Here is a tiny trained network, its code and every weight. The questions are about switching its units off for an input and a target symbol, where a switched-off unit gives its printed mean instead of its output.

import numpy as np


def w(rows, s, z=0):
    codes = np.array(rows[::2]) - 128.0
    scale = np.full(codes.shape[1], s)
    scale[-1] = z or s
    return codes * scale


def norm(h):
    return h / np.sqrt((h * h).mean(-1, keepdims=True) + 1e-5)


def f(y):
    return y / 2 * (1 + np.tanh(0.7978845608 * (y + 0.044715 * y**3)))


def softmax(a):
    e = np.exp(a - a.max(-1, keepdims=True))
    return e / e.sum(-1, keepdims=True)


def log_softmax(a):
    a = a - a.max(-1, keepdims=True)
    return a - np.log(np.exp(a).sum(-1, keepdims=True))


def net(x, mask):
    ids = ['αβδεθμσ'.index(c) for c in x.split()]
    T = len(ids)
    res = E[ids] + P[:T]
    u = 0
    for l in range(3):
        q, k, v = (norm(res) @ M[l].T for M in (Q, K, V))
        z = softmax(np.where(np.tri(T) > 0, q @ k.T / 4**0.5, -1e9)) @ v
        res = res + np.where(mask[u], z, O[l][:, -1]) @ O[l][:, :-1]
        u += 1
        y = f(norm(res) @ A[l][:, :-1].T + A[l][:, -1])
        res = res + np.where(mask[u : u + 4], y, B[l][:, -1]) @ B[l][:, :-1]
        u += 4
    return log_softmax(norm(res)[-1] @ U[:, :-1].T + U[:, -1])


Q, K, V, O, A, B = {}, {}, {}, {}, {}, {}
E = w([
[170,74,144,58,72,202,113],'α',
[171,64,163,135,116,107,135],'β',
[56,177,144,4,151,206,159],'δ',
[111,193,150,101,231,60,149],'ε',
[174,155,92,133,185,168,45],'θ',
[82,140,130,160,108,101,101],'μ',
[90,120,115,178,118,128,166],'σ',
],0.011)
P = w([
[53,187,254,117,181,215,79],'0',
[31,150,166,106,194,119,35],'1',
[46,127,107,95,186,123,80],'2',
[100,117,84,58,178,95,108],'3',
[150,133,62,35,169,101,140],'4',
[180,131,42,14,152,108,158],'5',
[217,151,34,21,127,136,162],'6',
],0.0041)
Q[0] = w([
[188,160,174,43,95,181,126],'0.h0',
[142,103,73,34,177,89,124],'0.h0',
[197,155,69,65,135,77,189],'0.h0',
[92,181,91,223,2,156,150],'0.h0',
],0.0073)
K[0] = w([
[147,200,75,70,157,130,91],'0.h0',
[139,139,51,134,121,72,143],'0.h0',
[155,122,74,67,104,79,180],'0.h0',
[137,59,254,101,192,174,117],'0.h0',
],0.0084)
V[0] = w([
[52,125,77,132,3,126,142],'0.h0',
[131,150,103,59,90,235,118],'0.h0',
[153,132,64,199,203,197,158],'0.h0',
[191,71,180,183,57,97,185],'0.h0',
],0.0045)
O[0] = w([
[2,132,159,133,98,86,108,56],'0.h0',
[132,182,210,143,130,125,169,126],'0.h0',
[85,81,108,163,205,156,183,118],'0.h0',
[131,35,132,67,84,111,121,3],'0.h0',
],0.0059,0.0041)
A[0] = w([
[149,27,91,82,73,160,157,217],'0.n0',
[209,44,142,109,134,56,1,132],'0.n1',
[30,193,133,244,175,103,163,94],'0.n2',
[222,190,221,111,158,89,174,2],'0.n3',
],0.006,0.003)
B[0] = w([
[109,196,223,241,141,112,177,239],'0.n0',
[142,227,96,160,16,100,150,252],'0.n1',
[253,170,250,150,125,192,63,220],'0.n2',
[187,14,234,135,49,116,169,163],'0.n3',
],0.0054,0.0036)
Q[1] = w([
[109,5,125,156,123,52,161],'1.h0',
[141,136,183,151,114,136,124],'1.h0',
[123,86,124,129,109,91,142],'1.h0',
[138,189,193,159,92,97,136],'1.h0',
],0.013)
K[1] = w([
[162,159,254,86,124,221,16],'1.h0',
[136,170,75,77,160,121,145],'1.h0',
[121,155,186,129,141,212,91],'1.h0',
[135,216,58,102,239,120,187],'1.h0',
],0.0087)
V[1] = w([
[190,117,92,84,210,220,168],'1.h0',
[124,45,254,174,145,58,236],'1.h0',
[171,241,61,180,96,11,144],'1.h0',
[34,185,129,193,212,193,250],'1.h0',
],0.0043)
O[1] = w([
[165,118,104,117,140,254,112,220],'1.h0',
[120,51,238,178,147,112,144,61],'1.h0',
[134,68,55,109,129,51,175,253],'1.h0',
[60,110,110,191,172,213,178,234],'1.h0',
],0.0065,0.0022)
A[1] = w([
[150,147,109,124,199,155,201,3],'1.n0',
[68,150,49,202,97,181,253,7],'1.n1',
[174,164,112,220,79,94,42,191],'1.n2',
[117,91,205,172,222,213,106,150],'1.n3',
],0.0062,0.0035)
B[1] = w([
[158,64,234,37,110,106,40,151],'1.n0',
[73,1,63,170,168,95,209,174],'1.n1',
[97,108,35,137,136,162,231,227],'1.n2',
[115,153,83,114,116,23,186,254],'1.n3',
],0.0051,0.0043)
Q[2] = w([
[101,102,195,60,136,31,38],'2.h0',
[89,95,99,163,97,249,98],'2.h0',
[176,224,70,167,106,190,242],'2.h0',
[186,199,103,2,199,146,202],'2.h0',
],0.0075)
K[2] = w([
[131,170,143,230,60,133,127],'2.h0',
[78,142,156,13,154,216,110],'2.h0',
[147,136,93,67,207,103,159],'2.h0',
[159,125,1,103,101,96,147],'2.h0',
],0.009)
V[2] = w([
[182,183,143,75,255,127,57],'2.h0',
[77,146,55,119,152,95,137],'2.h0',
[117,135,130,166,98,175,38],'2.h0',
[58,119,135,23,120,159,158],'2.h0',
],0.006)
O[2] = w([
[157,103,182,72,186,43,122,255],'2.h0',
[109,135,187,167,106,125,188,136],'2.h0',
[99,131,98,178,137,88,46,90],'2.h0',
[27,254,148,70,153,126,149,105],'2.h0',
],0.0067,0.0056)
A[2] = w([
[167,167,97,111,125,185,12,109],'2.n0',
[109,172,194,130,80,154,146,107],'2.n1',
[93,132,128,171,92,62,91,87],'2.n2',
[173,106,159,203,78,156,85,3],'2.n3',
],0.011,0.0064)
B[2] = w([
[134,67,75,152,96,163,149,252],'2.n0',
[92,84,132,71,106,131,109,191],'2.n1',
[75,122,95,114,204,95,159,133],'2.n2',
[104,210,206,245,119,147,94,131],'2.n3',
],0.012,0.0031)
U = w([
[229,104,40,136,116,236,163,78],'α',
[204,95,200,84,184,44,122,126],'β',
[132,164,193,235,62,155,89,250],'δ',
[2,32,112,186,205,97,162,64],'ε',
[61,230,152,79,144,223,169,120],'θ',
[115,220,62,117,36,24,120,82],'μ',
[74,33,161,53,40,147,66,155],'σ',
],0.0065,0.0018)

Each question gives the input, a string of symbols that net reads in full, and the target symbol t.
The units are the heads (4 rows each of Q, K, V and O) and the neurons (one row each of A and B). Each row of codes is followed by its name. A weight is (code - 128) times the scale printed after its matrix; where a second scale follows, it is the last column's (O, A, B and U).
mask holds one flag per unit, layer by layer, with each layer's heads first. A switched-off unit (its flag False) gives its mean, the last column of its rows in O or B, instead of its output. The means were averaged over made-up inputs and are rounded, as every weight is.
A unit's drop is (log p(t) with every unit on - log p(t) with that unit switched off) / (log p(t) with every unit on - log p(t) with every unit switched off).
The circuit of an input: a set's keep is (log p(t) with only the set's units on - log p(t) with every unit switched off) / (log p(t) with every unit on - log p(t) with every unit switched off). Starting from the 12 units with the biggest drops (on a tie, the unit counted first), units are removed one at a time, each time the one whose removal leaves the highest keep (on an exact tie, the one counted first), for as long as the keep stays at least 0.8.
units of the circuit, in order: the units of the circuit, biggest drop first
most important unit: the unit with the biggest drop
top k neurons: the k neurons with the biggest drops, biggest first
k most important neurons of layer l: the k neurons of layer l with the biggest drops, biggest first
input δ θ μ δ β θ σ, target ε: most important unit => 1.n1
input θ β θ μ σ δ, target ε: units of the circuit, in order => [0.h0; 1.h0; 0.n0]
input θ θ μ σ, target α: units of the circuit, in order => [0.n2; 1.h0; 2.n0]
input ε ε μ δ μ, target θ: units of the circuit, in order => [2.h0; 0.n2; 1.h0]
input θ β μ θ ε μ ε, target μ: units of the circuit, in order => [0.h0; 1.h0; 0.n2]
input σ α β ε, target α: top 3 neurons => [0.n3; 0.n1; 1.n3]
input δ θ β α μ θ, target μ: units of the circuit, in order => [1.h0; 0.h0]
input ε ε μ δ σ α β, target ε: units of the circuit, in order => [0.h0; 1.n1; 1.h0]
input σ ε α, target β: units of the circuit, in order => [0.n0; 2.h0; 0.n2]
input δ β θ α σ ε, target ε: units of the circuit, in order => [0.h0; 1.h0]
input ε θ σ, target α: top 4 neurons => [0.n2; 0.n3; 0.n0; 2.n0]
input θ θ δ μ, target θ: top 3 neurons => [0.n2; 1.n3; 1.n0]
input σ β α ε μ α, target μ: units of the circuit, in order => [0.h0; 0.n2; 1.h0]
input α α δ σ μ α, target θ: units of the circuit, in order => [0.n0; 2.h0]
input β β α β, target δ: units of the circuit, in order => [2.h0; 0.n0; 2.n3]
input ε μ μ σ α α, target β: 3 most important neurons of layer 0 => [0.n0; 0.n2; 0.n1]
input σ σ α θ σ β ε, target ε: top 2 neurons => [0.n0; 0.n1]
input α μ σ, target δ: top 2 neurons => [0.n2; 2.n3]
input α β β, target μ: units of the circuit, in order => [0.n1]
input θ δ β σ α, target ε: 2 most important neurons of layer 0 => [0.n0; 0.n2]
input α δ β, target σ: top 3 neurons => [0.n3; 2.n1; 0.n0]
input β θ δ, target β: most important unit => 0.n1
input α α β, target δ: top 2 neurons => [2.n3; 0.n3]
input β α ε δ δ ε, target α: top 2 neurons => [0.n1; 1.n0]
